Where the symbols take the elements:
J887 te J835
J887 ka J267
J887 ro J117
J887 du J268
J887 ki J836
J887 za J889
J102 te J916
J102 ka J230
J102 ro J499
J102 du J393
J102 ki J746
J102 za J902
J399 te J417
J399 ka J294
J399 ro J938
J399 du J865
J399 ki J549
J399 za J855
J630 te J599
J630 ka J583
J630 ro J163
J630 du J251
J630 ki J859
J630 za J211
J746 te J102
J746 ka J669
J746 ro J393
J746 du J230
J746 ki J479
J746 za J499
J393 te J499
J393 ka J786
J393 ro J143
J393 du J550
J393 ki J230
J393 za J903
J163 te J211
J163 ka J533
J163 ro J487
J163 du J423
J163 ki J251
J163 za J178
J979 te J533
J979 ka J178
J979 ro J292
J979 du J483
J979 ki J155
J979 za J434
J479 te J746
J479 ka J645
J479 ro J230
J479 du J669
J479 ki J600
J479 za J393
J549 te J399
J549 ka J152
J549 ro J865
J549 du J294
J549 ki J13
J549 za J938
J143 te J903
J143 ka J649
J143 ro J429
J143 du J871
J143 ki J550
J143 za J13
J751 te J263
J751 ka J117
J751 ro J859
J751 du J889
J751 ki J835
J751 za J630
J255 te J385
J255 ka J835
J255 ro J263
J255 du J751
J255 ki J877
J255 za J267
J455 te J924
J455 ka J746
J455 ro J916
J455 du J102
J455 ki J209
J455 za J645
J871 te J429
J871 ka J399
J871 ro J807
J871 du J417
J871 ki J649
J871 za J152
J669 te J230
J669 ka J902
J669 ro J786
J669 du J932
J669 ki J645
J669 za J550
J649 te J871
J649 ka J549
J649 ro J417
J649 du J399
J649 ki J720
J649 za J807
J771 te J559
J771 ka J877
J771 ro J385
J771 du J255
J771 ki J855
J771 za J836
J720 te J649
J720 ka J13
J720 ro J399
J720 du J549
J720 ki J510
J720 za J417
J294 te J865
J294 ka J771
J294 ro J922
J294 du J559
J294 ki J152
J294 za J318
J675 te J583
J675 ka J211
J675 ro J979
J675 du J155
J675 ki J530
J675 za J533
J836 te J887
J836 ka J263
J836 ro J268
J836 du J267
J836 ki J385
J836 za J117
J385 te J836
J385 ka J751
J385 ro J267
J385 du J263
J385 ki J255
J385 za J268
J932 te J786
J932 ka J903
J932 ro J720
J932 du J510
J932 ki J902
J932 za J649
J209 te J455
J209 ka J479
J209 ro J102
J209 du J746
J209 ki J34
J209 za J916
J859 te J630
J859 ka J675
J859 ro J251
J859 du J583
J859 ki J889
J859 za J163
J559 te J922
J559 ka J255
J559 ro J836
J559 du J385
J559 ki J771
J559 za J887
J599 te J530
J599 ka J251
J599 ro J211
J599 du J163
J599 ki J630
J599 za J155
J483 te J292
J483 ka J34
J483 ro J455
J483 du J209
J483 ki J178
J483 za J924
J499 te J902
J499 ka J550
J499 ro J903
J499 du J143
J499 ki J393
J499 za J510
J530 te J675
J530 ka J163
J530 ro J155
J530 du J211
J530 ki J599
J530 za J979
J600 te J479
J600 ka J916
J600 ro J669
J600 du J645
J600 ki J924
J600 za J230
J855 te J771
J855 ka J318
J855 ro J255
J855 du J877
J855 ki J938
J855 za J385
J267 te J268
J267 ka J859
J267 ro J599
J267 du J630
J267 ki J263
J267 za J530
J889 te J859
J889 ka J530
J889 ro J583
J889 du J675
J889 ki J117
J889 za J251
J178 te J483
J178 ka J586
J178 ro J209
J178 du J34
J178 ki J487
J178 za J455
J318 te J877
J318 ka J836
J318 ro J835
J318 du J887
J318 ki J922
J318 za J751
J117 te J889
J117 ka J599
J117 ro J675
J117 du J530
J117 ki J268
J117 za J583
J877 te J255
J877 ka J887
J877 ro J751
J877 du J835
J877 ki J318
J877 za J263
J13 te J549
J13 ka J807
J13 ro J294
J13 du J152
J13 ki J429
J13 za J865
J903 te J510
J903 ka J871
J903 ro J13
J903 du J429
J903 ki J143
J903 za J549
J533 te J423
J533 ka J483
J533 ro J434
J533 du J292
J533 ki J979
J533 za J586
J211 te J155
J211 ka J423
J211 ro J178
J211 du J487
J211 ki J163
J211 za J483
J938 te J855
J938 ka J922
J938 ro J877
J938 du J318
J938 ki J865
J938 za J255
J251 te J163
J251 ka J979
J251 ro J423
J251 du J533
J251 ki J583
J251 za J487
J434 te J586
J434 ka J455
J434 ro J600
J434 du J924
J434 ki J292
J434 za J479
J417 te J807
J417 ka J865
J417 ro J855
J417 du J938
J417 ki J399
J417 za J771
J292 te J434
J292 ka J209
J292 ro J924
J292 du J455
J292 ki J483
J292 za J600
J263 te J267
J263 ka J889
J263 ro J630
J263 du J859
J263 ki J751
J263 za J599
J922 te J318
J922 ka J385
J922 ro J887
J922 du J836
J922 ki J559
J922 za J835
J34 te J209
J34 ka J600
J34 ro J746
J34 du J479
J34 ki J586
J34 za J102
J586 te J34
J586 ka J924
J586 ro J479
J586 du J600
J586 ki J434
J586 za J746
J487 te J178
J487 ka J434
J487 ro J34
J487 du J586
J487 ki J423
J487 za J209
J583 te J251
J583 ka J155
J583 ro J533
J583 du J979
J583 ki J675
J583 za J423
J902 te J932
J902 ka J143
J902 ro J510
J902 du J903
J902 ki J499
J902 za J720
J835 te J751
J835 ka J268
J835 ro J889
J835 du J117
J835 ki J887
J835 za J859
J510 te J720
J510 ka J429
J510 ro J549
J510 du J13
J510 ki J903
J510 za J399
J423 te J487
J423 ka J292
J423 ro J586
J423 du J434
J423 ki J533
J423 za J34
J155 te J979
J155 ka J487
J155 ro J483
J155 du J178
J155 ki J211
J155 za J292
J152 te J294
J152 ka J855
J152 ro J559
J152 du J771
J152 ki J807
J152 za J922
J865 te J938
J865 ka J559
J865 ro J318
J865 du J922
J865 ki J294
J865 za J877
J645 te J669
J645 ka J499
J645 ro J932
J645 du J902
J645 ki J916
J645 za J786
J429 te J13
J429 ka J417
J429 ro J152
J429 du J807
J429 ki J871
J429 za J294
J550 te J143
J550 ka J720
J550 ro J871
J550 du J649
J550 ki J786
J550 za J429
J268 te J117
J268 ka J630
J268 ro J530
J268 du J599
J268 ki J267
J268 za J675
J807 te J152
J807 ka J938
J807 ro J771
J807 du J855
J807 ki J417
J807 za J559
J786 te J550
J786 ka J510
J786 ro J649
J786 du J720
J786 ki J932
J786 za J871
J924 te J600
J924 ka J102
J924 ro J645
J924 du J916
J924 ki J455
J924 za J669
J230 te J393
J230 ka J932
J230 ro J550
J230 du J786
J230 ki J669
J230 za J143
J916 te J645
J916 ka J393
J916 ro J902
J916 du J499
J916 ki J102
J916 za J932

In the rows, zero is written as 55.

The rows follow the links: the fewer symbols apart two elements are, the more alike their rows tend to be.

Each row is also shifted at random along 4 hidden directions that mean nothing.

Some elements, each with a row of numbers:
J417:  36   56   60   55   50   58   57   67   51   42   46   48   56   47   59   62   78   42   56   50   53   60   56   54   60   65   55   57   60   55   65   48   51   52   42   67   59   64   58   62   43
J889:  54   44   58   54   55   43   63   44   65   67   65   68   53   55   56   53   46   60   44   53   52   60   58   49   64   51   53   66   50   61   49   54   63   51   54   46   48   51   45   57   62
J267:  55   41   61   56   47   43   63   46   64   64   68   68   55   45   58   65   54   44   39   48   43   69   58   46   66   65   55   64   50   58   45   51   59   50   49   51   59   63   45   65   60
J13:  54   58   52   54   51   61   57   69   49   41   42   46   50   51   57   46   75   56   64   54   56   53   56   60   56   54   55   53   64   50   64   51   46   55   44   59   56   48   56   50   45
J255:  41   47   67   56   47   48   64   59   57   52   52   57   50   49   57   61   72   46   47   46   53   65   61   49   69   65   45   69   56   63   63   45   56   49   46   58   61   62   61   65   54
J771:  42   46   53   53   60   47   66   55   65   54   61   66   62   50   64   56   65   53   48   55   47   61   57   52   64   55   67   61   55   54   53   54   63   47   37   59   36   53   31   57   44
J152:  65   52   54   54   56   55   61   64   57   45   52   55   59   49   63   56   73   49   56   54   51   58   56   55   61   58   63   57   60   52   60   51   56   50   38   64   45   55   42   57   41
J510:  61   62   49   53   65   62   52   64   53   43   49   49   65   56   61   56   65   51   62   60   55   49   51   60   50   54   67   46   59   50   60   56   57   54   46   68   40   57   45   53   39
J600:  72   63   51   55   63   61   42   49   52   56   61   53   66   58   55   68   40   44   56   60   53   50   47   55   40   57   64   42   49   51   48   61   58   57   65   63   52   69   54   58   53
J34:  64   58   46   55   47   60   46   49   49   61   58   52   48   52   47   47   35   60   57   56   51   52   50   57   43   50   54   42   53   46   40   61   42   62   68   42   70   48   60   46   66
J938:  78   48   55   55   50   52   62   63   58   47   55   58   57   44   62   58   74   44   51   51   45   64   57   54   63   63   62   58   60   50   55   51   53   50   36   61   52   57   43   60   44
J385:  36   49   64   54   45   49   66   61   53   51   41   51   37   58   50   38   71   70   56   49   66   56   65   55   70   50   33   72   61   64   71   45   51   52   49   46   62   39   69   51   59
J479:  29   68   56   54   79   60   42   48   54   55   54   50   71   73   54   65   40   54   60   65   69   39   48   55   42   48   58   48   47   62   62   59   71   55   69   69   34   68   59   57   50
J263:  62   45   61   55   42   47   65   55   56   58   51   57   39   52   51   43   62   64   50   47   56   61   63   52   68   54   39   68   58   61   59   48   49   53   52   42   67   42   62   53   64
J209:  47   60   47   54   58   59   46   48   52   61   56   52   53   61   48   47   34   66   59   60   58   45   51   58   43   44   55   45   52   51   47   62   51   61   69   46   56   47   57   45   62
J251:  63   50   59   56   49   48   55   45   57   66   61   60   49   55   50   57   42   56   47   51   54   58   56   50   57   56   46   60   49   60   49   54   55   55   64   45   64   57   62   57   68
J807:  42   51   53   54   44   57   60   65   53   46   52   53   52   40   59   54   74   46   55   50   45   63   56   56   60   64   60   54   62   47   54   52   45   53   39   58   62   54   48   56   46
J102:  50   62   45   54   64   61   44   50   53   57   60   54   66   58   55   59   39   52   58   62   51   48   47   58   40   51   68   40   51   47   44   64   56   58   62   58   47   59   47   52   52
J429:  48   62   58   54   61   61   55   68   50   39   41   44   58   59   58   55   75   53   65   57   62   50   55   59   55   55   54   55   61   56   73   50   56   52   46   68   47   57   59   55   41
J871:  88   59   49   53   63   62   56   66   53   41   46   49   61   56   61   49   70   57   64   60   56   49   53   60   53   50   66   50   61   49   63   56   56   53   41   64   38   49   42   49   37
J903:  35   61   50   53   69   61   51   60   55   46   52   51   68   59   61   60   60   51   61   62   56   49   50   58   48   53   69   47   56   51   59   58   62   53   48   69   35   60   43   54   39
J746:  49   58   37   54   53   61   46   49   53   60   61   54   55   52   52   46   34   61   59   61   46   49   47   60   39   46   68   37   54   39   35   66   44   62   62   44   56   43   43   42   58
J865:  19   50   56   53   55   53   64   62   57   48   48   55   52   54   58   47   71   61   57   54   57   55   59   56   64   52   54   62   61   55   63   50   55   50   41   56   46   45   48   52   47
J979:  49   52   58   56   52   50   50   42   56   67   65   60   54   55   50   63   36   50   47   52   52   58   53   49   52   58   50   56   47   58   45   56   57   56   68   48   64   63   61   59   68
J143:  54   61   43   52   60   64   53   64   50   45   45   47   54   58   55   38   60   68   68   62   58   44   52   63   47   43   62   45   62   45   58   59   49   58   49   55   44   38   47   41   45
J117:  54   44   62   55   52   43   62   46   63   65   65   66   54   52   56   61   51   51   42   50   50   63   58   48   65   59   51   66   49   62   50   52   62   49   54   50   54   59   50   63   61

Where do the symbols, taken in turn from left to right, take each start?
Answers are names.
 13   66   52   54   71   63   46   57   51   49   50   48   67   65   56   60   51   54   63   63   63   43   49   58   44   50   62   46   53   55   61   59   63   56   59   67   39   62   54   54   45
te te: J932
 41   50   61   54   54   50   65   61   57   49   48   55   52   54   58   51   74   57   54   52   58   59   60   53   67   56   49   66   59   59   66   47   58   49   42   57   49   51   53   57   48
za te: J835
 75   60   47   55   60   60   43   48   53   60   62   55   62   55   54   61   36   50   55   59   50   51   47   55   41   54   64   41   50   48   42   63   54   59   65   55   54   61   52   54   57
ka ka ro du: J720
 54   58   49   55   67   55   46   42   57   64   66   60   65   63   54   60   30   57   53   62   54   48   49   55   43   49   63   46   46   53   44   63   64   56   68   54   44   59   47   53   59
za ka: J669
 56   50   63   56   45   48   54   45   56   65   62   59   49   52   50   63   45   49   44   48   52   62   56   48   59   62   45   61   49   61   49   52   55   55   65   48   70   63   66   62   68
ro za: J586
 54   62   49   55   52   65   45   61   47   46   53   46   60   46   55   63   58   40   60   56   48   55   47   58   43   62   64   40   58   44   51   58   45   59   54   63   63   64   56   56   48
ro ki: J903
 49   60   50   54   62   61   52   63   54   44   53   51   66   52   62   60   65   46   60   59   51   52   51   57   50   57   68   47   57   49   58   56   56   53   45   68   43   60   44   56   39
ki ka ka: J417
 72   52   57   55   55   50   55   44   57   66   59   60   50   61   49   52   39   62   50   54   59   53   57   52   55   50   47   59   49   61   51   55   58   56   66   45   57   52   60   53   67
ki ki te ki: J251
 63   53   62   57   39   52   50   48   49   62   56   52   43   51   45   60   46   49   49   46   54   60   55   51   55   62   38   57   51   59   52   51   46   59   69   46   83   63   78   59   72
te za ki ki: J483
 71   60   43   53   54   65   51   63   50   45   50   48   56   49   56   47   60   56   65   59   50   51   50   61   45   52   66   41   62   41   51   60   45   59   48   57   53   48   46   46   45
ro ki ki du: J549
 64   47   62   54   50   47   66   57   58   54   50   58   47   55   55   47   67   62   51   50   58   60   62   52   69   54   45   69   57   62   64   47   56   50   46   51   54   46   57   56   55
ka ki za: J630
 76   64   50   56   56   65   42   57   48   50   55   47   61   52   53   65   49   43   60   57   52   51   47   57   41   60   62   40   54   48   50   59   50   59   62   63   61   67   60   56   52
ka za: J903
 79   56   56   57   43   56   45   48   50   62   61   53   50   49   48   63   41   45   51   50   49   59   52   52   48   62   49   49   50   53   45   56   46   60   69   49   77   64   68   59   67
za za ki: J916
 68   68   53   55   58   67   43   61   43   46   43   40   56   61   50   55   55   54   67   58   63   45   50   59   43   53   52   44   56   53   63   56   50   60   64   62   59   59   70   51   51
du du te za: J399
 24   53   73   57   63   44   55   42   60   64   61   61   61   65   53   75   48   44   43   51   63   58   57   45   62   62   42   69   43   74   64   48   74   49   65   62   51   77   68   72   62
ka ki: J251
 17   47   67   57   42   48   62   58   56   52   55   56   50   44   57   67   73   38   45   43   49   69   59   48   69   72   45   67   56   61   61   44   53   50   46   59   70   68   63   68   55
ka te ka: J268
 30   47   65   55   51   46   66   54   59   57   53   60   49   55   55   55   64   56   48   49   58   61   62   50   69   58   43   70   54   64   63   47   60   49   50   53   55   54   59   60   58
ro ro ki ro: J155
